Below are the code and all the weights of a small trained network. Each question names an input and a class and asks about switching units off, where a switched-off unit gives its printed mean instead of its output.

import numpy as np


def w(rows, s, z=0):
    codes = np.array(rows[::2]) - 128.0
    scale = np.full(codes.shape[1], s)
    scale[-1] = z or s
    return codes * scale


def f(y):
    return y / 2 * (1 + np.tanh(0.7978845608 * (y + 0.044715 * y**3)))


def log_softmax(a):
    a = a - a.max(-1, keepdims=True)
    return a - np.log(np.exp(a).sum(-1, keepdims=True))


def net(x, mask):
    res = np.array(x, float).reshape(1, 6) / 4 @ E
    y = f(res @ A[0][:, :-1].T + A[0][:, -1])
    res = res + np.where(mask, y, B[0][:, -1]) @ B[0][:, :-1]
    return log_softmax(res[-1] @ U[:, :-1].T + U[:, -1])


A, B = {}, {}
E = w([
[60,146,116,100,255,172],'x0',
[186,185,227,63,150,73],'x1',
[124,138,141,142,134,128],'x2',
[194,233,60,86,85,194],'x3',
[129,120,103,112,127,113],'x4',
[140,123,90,107,132,108],'x5',
],0.0083)
A[0] = w([
[15,195,119,67,247,180,3],'n0',
[89,115,23,151,124,125,149],'n1',
[83,48,193,146,170,117,105],'n2',
[151,178,151,48,156,47,117],'n3',
[130,7,27,200,113,190,251],'n4',
[82,40,144,112,125,47,88],'n5',
[146,254,89,69,96,249,166],'n6',
[192,133,195,70,150,113,192],'n7',
],0.0077,0.0031)
B[0] = w([
[93,63,116,107,2,150,217],'n0',
[141,108,195,123,186,148,179],'n1',
[140,179,85,127,141,68,189],'n2',
[157,88,200,138,142,196,186],'n3',
[135,181,211,98,133,164,236],'n4',
[75,181,164,123,112,104,180],'n5',
[94,202,115,111,153,54,254],'n6',
[54,147,195,191,116,180,197],'n7',
],0.01,0.0079)
U = w([
[91,165,103,137,147,35,114],'0',
[134,120,122,136,117,130,225],'1',
[122,88,111,113,2,132,148],'2',
[132,132,117,167,151,126,196],'3',
[146,127,124,131,150,114,166],'4',
[153,131,166,155,170,201,1],'5',
[194,29,17,151,98,97,26],'6',
],0.0099,0.0068)

Each question gives the input, the list of numbers given to net, and the class t.
The units are the neurons (one row each of A and B). Each row of codes is followed by its name. A weight is (code - 128) times the scale printed after its matrix; where a second scale follows, it is the last column's (A, B and U).
mask holds one flag per neuron, in row order. A switched-off neuron (its flag False) gives its mean, the last column of its row in B, instead of its output. The means were averaged over made-up inputs and are rounded, as every weight is.
A unit's drop is (log p(t) with every unit on - log p(t) with that unit switched off) / (log p(t) with every unit on - log p(t) with every unit switched off).
The circuit of an input: a set's keep is (log p(t) with only the set's units on - log p(t) with every unit switched off) / (log p(t) with every unit on - log p(t) with every unit switched off). Starting from all 8 units, units are removed one at a time, each time the one whose removal leaves the highest keep (on an exact tie, the one counted first), for as long as the keep stays at least 0.8.
circuit, biggest first: the units of the circuit, biggest drop first
unit that matters most: the unit with the biggest drop
k most important neurons: the k neurons with the biggest drops, biggest first
drop of u: that unit's drop, to one decimal
input [-3,-7,-3,2,4,3], class 5: circuit, biggest first : (n4; n1)
input [-3,-8,5,-3,-2,5], class 5: unit that matters most : n4
input [-6,-3,0,7,4,-3], class 0: 2 most important neurons : (n6; n0)
input [-5,7,-6,6,-2,4], class 5: 3 most important neurons : (n3; n7; n0)
input [-4,7,2,-4,3,4], class 5: circuit, biggest first : (n3; n7)
input [4,8,-4,0,7,4], class 5: 2 most important neurons : (n3; n7)
input [-3,0,-2,5,-5,-1], class 0: 3 most important neurons : (n6; n0; n3)
input [-1,-8,6,-2,-6,-7], class 5: 2 most important neurons : (n4; n6)
input [8,-7,0,-5,6,0], class 2: 2 most important neurons : (n0; n6)
input [3,7,6,-6,4,3], class 5: 3 most important neurons : (n3; n6; n7)
input [0,8,4,-5,-5,-4], class 5: 2 most important neurons : (n3; n7)
input [1,8,5,3,3,5], class 5: 2 most important neurons : (n3; n7)
input [1,-4,-6,6,5,3], class 0: 2 most important neurons : (n6; n3)
input [1,-2,5,-8,-7,1], class 0: unit that matters most : n2
input [-6,4,0,6,-4,1], class 0: 2 most important neurons : (n6; n0)
input [6,-5,5,2,-4,-6], class 2: drop of n0 : 1.2
input [-4,8,-3,8,6,-8], class 0: drop of n6 : 3.0
input [8,3,0,-4,2,6], class 2: drop of n6 : 0.1
